Here is a tiny trained network, its code and every weight. The questions are about switching its units off for an input and a target symbol, where a switched-off unit gives its printed mean instead of its output.

import numpy as np


def w(rows, s, z=0):
    codes = np.array(rows[::2]) - 128.0
    scale = np.full(codes.shape[1], s)
    scale[-1] = z or s
    return codes * scale


def softmax(a):
    e = np.exp(a - a.max(-1, keepdims=True))
    return e / e.sum(-1, keepdims=True)


def log_softmax(a):
    a = a - a.max(-1, keepdims=True)
    return a - np.log(np.exp(a).sum(-1, keepdims=True))


def net(x, mask):
    ids = ['βζηλμσφω'.index(c) for c in x.split()]
    T = len(ids)
    res = E[ids] + P[:T]
    u = 0
    for l in range(2):
        r = res
        for j in range(3):
            rows = slice(2 * j, 2 * j + 2)
            q, k, v = (r @ M[l][rows].T for M in (Q, K, V))
            z = softmax(np.where(np.tri(T) > 0, q @ k.T / 2**0.5, -1e9)) @ v
            o = O[l][rows]
            res = res + np.where(mask[u + j], z, o[:, -1]) @ o[:, :-1]
        u += 3
    return log_softmax(res[-1] @ U[:, :-1].T + U[:, -1])


Q, K, V, O = {}, {}, {}, {}
E = w([
[137,188,90],'β',
[123,120,138],'ζ',
[134,157,182],'η',
[167,198,67],'λ',
[175,254,141],'μ',
[93,99,199],'σ',
[126,153,73],'φ',
[70,52,138],'ω',
],0.016)
P = w([
[210,79,128],'0',
[94,146,140],'1',
[103,141,87],'2',
[209,86,141],'3',
[79,157,154],'4',
[99,124,79],'5',
[216,93,147],'6',
[71,167,155],'7',
[95,109,79],'8',
[227,113,147],'9',
[65,178,157],'10',
[91,100,84],'11',
[249,143,156],'12',
[64,181,158],'13',
],0.017)
Q[0] = w([
[221,246,91],'0.h0',
[2,172,52],'0.h0',
[128,112,224],'0.h1',
[104,141,2],'0.h1',
[170,28,82],'0.h2',
[120,161,171],'0.h2',
],0.0086)
K[0] = w([
[251,142,109],'0.h0',
[106,206,125],'0.h0',
[173,127,107],'0.h1',
[75,117,76],'0.h1',
[137,170,109],'0.h2',
[85,122,77],'0.h2',
],0.015)
V[0] = w([
[34,102,139],'0.h0',
[103,190,103],'0.h0',
[129,54,90],'0.h1',
[218,53,99],'0.h1',
[153,1,122],'0.h2',
[16,150,114],'0.h2',
],0.0094)
O[0] = w([
[132,231,84,2],'0.h0',
[77,135,129,138],'0.h0',
[18,41,151,71],'0.h1',
[114,72,3,169],'0.h1',
[68,28,77,97],'0.h2',
[53,164,71,79],'0.h2',
],0.0057,0.0048)
Q[1] = w([
[252,21,175],'1.h0',
[133,55,175],'1.h0',
[208,92,167],'1.h1',
[110,141,157],'1.h1',
[87,153,127],'1.h2',
[69,152,219],'1.h2',
],0.014)
K[1] = w([
[238,53,98],'1.h0',
[120,88,136],'1.h0',
[175,120,139],'1.h1',
[86,86,151],'1.h1',
[92,244,147],'1.h2',
[167,214,223],'1.h2',
],0.011)
V[1] = w([
[92,41,150],'1.h0',
[142,124,236],'1.h0',
[120,191,122],'1.h1',
[226,140,195],'1.h1',
[75,126,107],'1.h2',
[252,122,73],'1.h2',
],0.014)
O[1] = w([
[57,140,153,162],'1.h0',
[148,189,247,169],'1.h0',
[104,113,116,90],'1.h1',
[98,36,107,254],'1.h1',
[155,109,137,68],'1.h2',
[150,226,111,243],'1.h2',
],0.013,0.009)
U = w([
[185,139,67,158],'β',
[19,201,100,148],'ζ',
[148,227,204,169],'η',
[187,190,70,3],'λ',
[254,134,130,69],'μ',
[58,117,197,82],'σ',
[114,131,32,178],'φ',
[23,134,104,67],'ω',
],0.0094,0.006)

Each question gives the input, a string of symbols that net reads in full, and the target symbol t.
The units are the heads (2 rows each of Q, K, V and O). Each row of codes is followed by its name. A weight is (code - 128) times the scale printed after its matrix; where a second scale follows, it is the last column's (O and U).
mask holds one flag per head, layer by layer. A switched-off head (its flag False) gives its mean, the last column of its rows in O, instead of its output. The means were averaged over made-up inputs and are rounded, as every weight is.
A unit's drop is (log p(t) with every unit on - log p(t) with that unit switched off) / (log p(t) with every unit on - log p(t) with every unit switched off).
The circuit of an input: a set's keep is (log p(t) with only the set's units on - log p(t) with every unit switched off) / (log p(t) with every unit on - log p(t) with every unit switched off). Starting from all 6 units, units are removed one at a time, each time the one whose removal leaves the highest keep (on an exact tie, the one counted first), for as long as the keep stays at least 0.8.
units of the circuit, in order: the units of the circuit, biggest drop first
most important unit: the unit with the biggest drop
heads that matter: for each layer, one digit per head in row order, 1 if its drop is at least 0.15 and else 0, layers parted by /
input μ ω μ ω, target μ: heads that matter -> 111 / 110
input φ φ η ω, target φ: heads that matter -> 010 / 100
input φ η μ η η ω ζ η η σ η ζ σ, target φ: units of the circuit, in order -> (1.h0, 0.h1)
input λ σ σ η σ η η η ζ η η η φ, target λ: heads that matter -> 111 / 101
input σ φ μ ζ, target σ: heads that matter -> 011 / 110
input φ β η μ β, target η: heads that matter -> 011 / 100
input η η β, target β: heads that matter -> 010 / 100
input β φ σ φ φ μ η η λ φ η σ η, target β: units of the circuit, in order -> (0.h1, 1.h0, 0.h2)
input η μ λ η μ μ φ φ η λ, target η: heads that matter -> 101 / 101
input η φ β ω φ β ω ζ ω φ, target η: heads that matter -> 111 / 100
input ω η ω η ω η η η η η β φ μ, target ω: heads that matter -> 101 / 100
input ζ η β η, target ζ: heads that matter -> 011 / 101
input η η λ, target λ: units of the circuit, in order -> (1.h0, 1.h2, 0.h2)
input ω ζ η ω φ μ η ζ σ β μ η σ, target ω: heads that matter -> 011 / 100
input σ ω μ φ, target σ: most important unit -> 1.h0
input φ η ζ μ ω ω η η β φ, target φ: most important unit -> 1.h0
input λ φ η ζ η, target σ: heads that matter -> 000 / 001
input β μ η μ β σ ζ σ λ η ζ φ η φ, target η: units of the circuit, in order -> (1.h1, 1.h0)
input φ β η φ μ λ β, target φ: heads that matter -> 010 / 110
input φ β η μ β η φ ζ η μ, target φ: heads that matter -> 110 / 110
input λ σ η σ φ φ η, target λ: most important unit -> 1.h2
input η μ μ, target μ: heads that matter -> 010 / 110
input η σ φ λ φ β β β σ ω, target η: units of the circuit, in order -> (1.h0, 0.h2)
input λ β η μ, target λ: units of the circuit, in order -> (1.h2, 1.h0)
input ω λ φ η σ σ ω μ η η η φ ω, target ω: units of the circuit, in order -> (1.h0, 0.h2, 0.h1)
input μ φ μ ω, target μ: units of the circuit, in order -> (1.h0, 0.h2, 0.h1)
input λ η μ β ζ φ β ζ η μ η φ φ ζ, target η: units of the circuit, in order -> (1.h0)
input φ ζ σ η η μ λ ω ω λ, target φ: units of the circuit, in order -> (1.h0, 0.h1, 0.h2)
input σ σ φ ω η μ ζ η η σ, target σ: units of the circuit, in order -> (1.h0, 0.h1)
input σ μ ζ ω η ω μ, target σ: units of the circuit, in order -> (1.h0, 1.h1, 0.h0)
